Below is a small trained network, with its code and all its weights. Each question gives an input and a class and asks what happens when units are switched off, that is, made to give their printed mean instead of their output.

import numpy as np


def w(rows, s, z=0):
    codes = np.array(rows[::2]) - 128.0
    scale = np.full(codes.shape[1], s)
    scale[-1] = z or s
    return codes * scale


def norm(h):
    return h / np.sqrt((h * h).mean(-1, keepdims=True) + 1e-5)


def f(y):
    return np.maximum(y, 0)


def log_softmax(a):
    a = a - a.max(-1, keepdims=True)
    return a - np.log(np.exp(a).sum(-1, keepdims=True))


def net(x, mask):
    res = np.array(x, float).reshape(1, 2) / 4 @ E
    u = 0
    for l in range(4):
        y = f(norm(res) @ A[l][:, :-1].T + A[l][:, -1])
        res = res + np.where(mask[u : u + 4], y, B[l][:, -1]) @ B[l][:, :-1]
        u += 4
    return log_softmax(norm(res)[-1] @ U[:, :-1].T + U[:, -1])


A, B = {}, {}
E = w([
[3,46,20,97,176,231,174,212,112],'x0',
[126,141,188,85,105,5,129,182,124],'x1',
],0.0062)
A[0] = w([
[186,120,145,119,127,119,62,100,120,4],'L0N1',
[137,81,133,188,187,254,153,101,104,52],'L0N2',
[155,161,131,115,135,138,111,68,110,27],'L0N3',
[100,94,39,53,192,132,140,182,96,64],'L0N4',
],0.008,0.0017)
B[0] = w([
[162,95,94,203,177,151,58,150,86,190],'L0N1',
[33,168,68,114,2,99,176,86,175,252],'L0N2',
[168,145,184,212,90,52,187,110,119,178],'L0N3',
[214,181,178,171,167,144,155,130,194,254],'L0N4',
],0.0087,0.0073)
A[1] = w([
[38,145,2,75,44,157,144,102,150,96],'L1N1',
[108,64,135,97,150,158,76,117,121,89],'L1N2',
[92,110,129,87,135,84,112,190,33,108],'L1N3',
[111,135,185,91,221,221,164,210,128,4],'L1N4',
],0.0066,0.0016)
B[1] = w([
[67,193,224,108,105,200,25,65,152,253],'L1N1',
[184,107,143,157,166,118,89,107,136,128],'L1N2',
[5,70,158,1,25,233,153,175,157,148],'L1N3',
[236,254,38,149,150,142,211,149,181,175],'L1N4',
],0.0073,0.0064)
A[2] = w([
[166,164,117,184,115,115,81,46,130,224],'L2N1',
[228,131,90,122,117,102,63,23,63,254],'L2N2',
[168,206,100,81,138,135,179,198,184,102],'L2N3',
[167,114,109,116,254,144,138,142,155,22],'L2N4',
],0.0066,0.00091)
B[2] = w([
[151,13,61,181,161,98,72,147,40,255],'L2N1',
[208,66,119,167,191,138,165,181,118,228],'L2N2',
[117,69,120,110,222,94,161,160,27,217],'L2N3',
[61,128,134,74,1,159,24,145,228,159],'L2N4',
],0.0072,0.0067)
A[3] = w([
[71,50,53,54,163,253,75,38,219,47],'L3N1',
[150,145,193,70,85,191,173,174,231,149],'L3N2',
[225,222,111,146,122,165,195,134,180,3],'L3N3',
[207,89,107,43,253,84,182,205,13,19],'L3N4',
],0.0043,0.002)
B[3] = w([
[120,153,154,212,35,99,50,104,77,200],'L3N1',
[155,68,105,104,124,63,51,175,159,222],'L3N2',
[255,106,94,63,118,67,196,122,190,186],'L3N3',
[35,166,107,144,110,173,93,31,98,253],'L3N4',
],0.0073,0.0044)
U = w([
[23,179,117,153,48,202,94,36,194,201],'0',
[34,157,118,53,188,115,139,119,45,98],'1',
[208,191,72,83,214,115,188,189,222,148],'2',
[86,70,193,2,61,82,77,226,147,121],'3',
[127,98,146,79,118,181,136,119,115,38],'4',
[134,106,182,71,142,191,139,99,118,2],'5',
[212,54,137,205,141,69,76,124,61,194],'6',
],0.011,0.0053)

Each question gives the input, the list of numbers given to net, and the class t.
The units are the neurons (one row each of A and B). Each row of codes is followed by its name. A weight is (code - 128) times the scale printed after its matrix; where a second scale follows, it is the last column's (A, B and U).
mask holds one flag per neuron, layer by layer. A switched-off neuron (its flag False) gives its mean, the last column of its row in B, instead of its output. The means were averaged over made-up inputs and are rounded, as every weight is.
A unit's drop is (log p(t) with every unit on - log p(t) with that unit switched off) / (log p(t) with every unit on - log p(t) with every unit switched off).
The circuit of an input: a set's keep is (log p(t) with only the set's units on - log p(t) with every unit switched off) / (log p(t) with every unit on - log p(t) with every unit switched off). Starting from the 12 units with the biggest drops (on a tie, the unit counted first), units are removed one at a time, each time the one whose removal leaves the highest keep (on an exact tie, the one counted first), for as long as the keep stays at least 0.8.
units of the circuit, in order: the units of the circuit, biggest drop first
unit that matters most: the unit with the biggest drop
k most important neurons: the k neurons with the biggest drops, biggest first
k most important neurons of layer l: the k neurons of layer l with the biggest drops, biggest first
drop when u is switched off: that unit's drop, to one decimal
input [-4,8], class 3: units of the circuit, in order	L0N4; L1N3; L0N3
input [0,3], class 3: units of the circuit, in order	L0N4; L1N3; L0N2
input [2,8], class 1: 3 most important neurons	L0N2; L2N3; L1N1
input [8,3], class 2: units of the circuit, in order	L0N4
input [8,4], class 2: 2 most important neurons	L0N4; L1N4
input [-2,4], class 3: 2 most important neurons of layer 0	L0N4; L0N3
input [-2,5], class 3: 4 most important neurons	L0N4; L1N3; L1N4; L0N2
input [-1,3], class 3: 3 most important neurons	L0N4; L1N3; L0N2
input [4,8], class 2: units of the circuit, in order	L0N2; L1N4; L2N1
input [3,6], class 2: 2 most important neurons	L0N2; L0N4
input [1,3], class 1: 3 most important neurons	L2N3; L3N4; L0N2
input [2,4], class 2: 2 most important neurons of layer 0	L0N2; L0N4
input [7,6], class 2: 2 most important neurons	L0N4; L1N4
input [5,1], class 2: unit that matters most	L0N4
input [0,7], class 3: drop when L0N4 is switched off	1.9
input [2,0], class 2: drop when L0N4 is switched off	1.8
input [2,2], class 2: drop when L3N4 is switched off	0.0
